Below is a small trained network, with its code and all its weights. Each question gives an input and a class and asks what happens when units are switched off, that is, made to give their printed mean instead of their output.

import numpy as np


def w(rows, s, z=0):
    codes = np.array(rows[::2]) - 128.0
    scale = np.full(codes.shape[1], s)
    scale[-1] = z or s
    return codes * scale


def f(y):
    return np.maximum(y, 0)


def log_softmax(a):
    a = a - a.max(-1, keepdims=True)
    return a - np.log(np.exp(a).sum(-1, keepdims=True))


def net(x, mask):
    res = np.array(x, float).reshape(1, 8) / 4 @ E
    y = f(res @ A[0][:, :-1].T + A[0][:, -1])
    res = res + np.where(mask, y, B[0][:, -1]) @ B[0][:, :-1]
    return log_softmax(res[-1] @ U[:, :-1].T + U[:, -1])


A, B = {}, {}
E = w([
[125,126,129,125,128,128],'x0',
[154,183,29,35,203,255],'x1',
[165,12,7,203,203,68],'x2',
[232,47,114,32,13,125],'x3',
[124,128,129,122,127,125],'x4',
[114,122,127,115,132,114],'x5',
[232,214,148,97,182,23],'x6',
[86,205,12,137,42,81],'x7',
],0.0068)
A[0] = w([
[130,92,186,163,115,103,62],'neuron 1',
[77,147,159,154,191,124,51],'neuron 2',
[119,79,132,181,113,99,78],'neuron 3',
[101,189,219,82,57,165,133],'neuron 4',
[39,43,102,172,103,193,102],'neuron 5',
[115,209,74,102,53,112,102],'neuron 6',
[135,134,142,96,156,90,75],'neuron 7',
[131,100,216,117,163,167,91],'neuron 8',
[221,93,134,68,40,145,57],'neuron 9',
[140,176,67,60,152,224,59],'neuron 10',
[153,101,175,105,156,135,107],'neuron 11',
[155,210,141,113,201,63,73],'neuron 12',
[110,125,186,177,99,62,34],'neuron 13',
[165,55,210,107,169,146,101],'neuron 14',
[82,176,94,121,108,92,146],'neuron 15',
[182,92,104,37,75,124,81],'neuron 16',
[131,216,186,91,81,118,108],'neuron 17',
[119,89,189,102,195,154,39],'neuron 18',
[135,113,160,204,93,129,76],'neuron 19',
[132,158,61,77,190,213,50],'neuron 20',
[107,221,125,196,215,137,76],'neuron 21',
[184,79,35,200,177,100,34],'neuron 22',
[91,157,96,142,62,68,77],'neuron 23',
[42,150,157,162,195,153,78],'neuron 24',
[231,191,147,95,142,96,75],'neuron 25',
[126,125,193,152,74,80,111],'neuron 26',
[73,149,50,137,31,116,92],'neuron 27',
[20,232,129,198,190,134,45],'neuron 28',
[158,141,105,126,149,182,45],'neuron 29',
[109,174,182,109,96,160,1],'neuron 30',
[144,136,56,102,155,153,93],'neuron 31',
[128,96,220,114,158,160,131],'neuron 32',
[96,175,169,107,84,198,92],'neuron 33',
[87,86,166,203,57,59,98],'neuron 34',
[144,176,156,73,141,89,108],'neuron 35',
[99,122,159,147,80,69,90],'neuron 36',
[114,218,198,96,96,136,52],'neuron 37',
[20,86,139,132,63,255,87],'neuron 38',
[155,84,113,79,72,130,73],'neuron 39',
],0.0095,0.0091)
B[0] = w([
[117,158,125,96,147,135,163],'neuron 1',
[84,120,136,149,79,134,169],'neuron 2',
[109,118,119,72,165,122,177],'neuron 3',
[138,60,94,147,195,95,254],'neuron 4',
[247,145,125,109,84,39,223],'neuron 5',
[143,178,65,183,166,202,212],'neuron 6',
[152,136,116,127,92,97,138],'neuron 7',
[129,155,67,157,132,149,180],'neuron 8',
[33,95,187,177,39,187,207],'neuron 9',
[91,159,171,20,165,132,215],'neuron 10',
[116,177,85,142,128,161,160],'neuron 11',
[220,135,141,124,46,85,200],'neuron 12',
[99,150,151,51,138,120,177],'neuron 13',
[103,221,8,180,143,202,194],'neuron 14',
[155,164,83,175,135,150,205],'neuron 15',
[53,104,171,168,52,166,201],'neuron 16',
[122,70,88,139,168,85,211],'neuron 17',
[129,182,63,180,131,202,155],'neuron 18',
[111,148,157,56,142,136,163],'neuron 19',
[55,165,195,54,163,100,204],'neuron 20',
[91,89,182,145,60,154,229],'neuron 21',
[118,36,80,133,182,80,215],'neuron 22',
[118,196,62,145,141,190,182],'neuron 23',
[93,110,157,162,56,148,208],'neuron 24',
[195,136,167,126,64,86,187],'neuron 25',
[99,172,161,45,148,133,201],'neuron 26',
[133,168,76,172,166,182,209],'neuron 27',
[62,93,164,167,53,157,252],'neuron 28',
[134,147,150,68,155,145,142],'neuron 29',
[86,25,62,112,188,70,150],'neuron 30',
[99,137,157,74,175,106,179],'neuron 31',
[143,171,61,152,148,169,199],'neuron 32',
[126,60,96,127,168,74,207],'neuron 33',
[81,159,182,55,176,129,242],'neuron 34',
[179,124,123,125,124,79,174],'neuron 35',
[104,158,158,68,163,147,184],'neuron 36',
[114,50,85,119,172,93,192],'neuron 37',
[254,153,145,115,75,22,253],'neuron 38',
[66,97,136,154,80,177,173],'neuron 39',
],0.0077,0.0082)
U = w([
[99,163,176,38,159,120,93],'0',
[81,65,169,184,22,154,95],'1',
[137,6,82,144,189,78,96],'2',
[155,218,65,183,139,169,97],'3',
[238,144,160,122,51,52,121],'4',
[152,128,141,137,122,121,251],'5',
],0.011,0.018)

Each question gives the input, the list of numbers given to net, and the class t.
The units are the neurons (one row each of A and B). Each row of codes is followed by its name. A weight is (code - 128) times the scale printed after its matrix; where a second scale follows, it is the last column's (A, B and U).
mask holds one flag per neuron, in row order. A switched-off neuron (its flag False) gives its mean, the last column of its row in B, instead of its output. The means were averaged over made-up inputs and are rounded, as every weight is.
A unit's drop is (log p(t) with every unit on - log p(t) with that unit switched off) / (log p(t) with every unit on - log p(t) with every unit switched off).
The circuit of an input: a set's keep is (log p(t) with only the set's units on - log p(t) with every unit switched off) / (log p(t) with every unit on - log p(t) with every unit switched off). Starting from the 12 units with the biggest drops (on a tie, the unit counted first), units are removed one at a time, each time the one whose removal leaves the highest keep (on an exact tie, the one counted first), for as long as the keep stays at least 0.8.
circuit, biggest first: the units of the circuit, biggest drop first
unit that matters most: the unit with the biggest drop
k most important neurons: the k neurons with the biggest drops, biggest first
drop when u is switched off: that unit's drop, to one decimal
input [5,4,-4,2,-2,-7,7,5], class 4: 2 most important neurons => neuron 25; neuron 12
input [-4,4,4,8,-5,2,7,-5], class 1: unit that matters most => neuron 9
input [4,7,6,8,-5,-7,5,-2], class 1: circuit, biggest first => neuron 9; neuron 16
input [7,8,1,5,-7,0,-7,8], class 0: 2 most important neurons => neuron 10; neuron 20
input [-6,7,6,-8,-8,-8,8,-5], class 1: circuit, biggest first => neuron 21; neuron 28
input [1,4,-5,-1,-1,5,-6,-3], class 4: 2 most important neurons => neuron 38; neuron 5
input [3,-4,-2,-4,-1,1,-6,-5], class 4: circuit, biggest first => neuron 38; neuron 5
input [6,6,-1,2,3,2,2,6], class 0: 2 most important neurons => neuron 10; neuron 20
input [-2,2,-3,2,5,-2,6,-7], class 3: circuit, biggest first => neuron 14; neuron 32
input [-4,-5,-5,2,-1,-5,0,6], class 3: circuit, biggest first => neuron 6; neuron 23
input [3,6,-8,3,-6,-7,-2,-2], class 2: 2 most important neurons => neuron 4; neuron 33
input [1,3,-6,-8,1,-4,-5,-6], class 1: 2 most important neurons => neuron 28; neuron 24
input [6,6,-3,6,7,-7,5,-7], class 3: 2 most important neurons => neuron 14; neuron 32
input [-3,0,-5,2,8,-4,-2,-2], class 2: unit that matters most => neuron 4
input [1,6,7,8,4,3,-5,3], class 1: 2 most important neurons => neuron 16; neuron 9
input [-1,3,2,-3,-5,-4,-5,-1], class 4: 2 most important neurons => neuron 5; neuron 38
input [-2,0,1,8,6,4,8,-5], class 1: 2 most important neurons => neuron 9; neuron 16
input [-4,-1,3,-1,-4,-2,-4,-1], class 4: 2 most important neurons => neuron 5; neuron 4
input [3,5,5,-8,-1,-1,0,-6], class 1: drop when neuron 21 is switched off => 0.1
input [2,1,4,-5,6,-8,8,7], class 4: circuit, biggest first => neuron 12
input [-4,2,4,4,0,-7,5,-8], class 3: drop when neuron 14 is switched off => 0.3
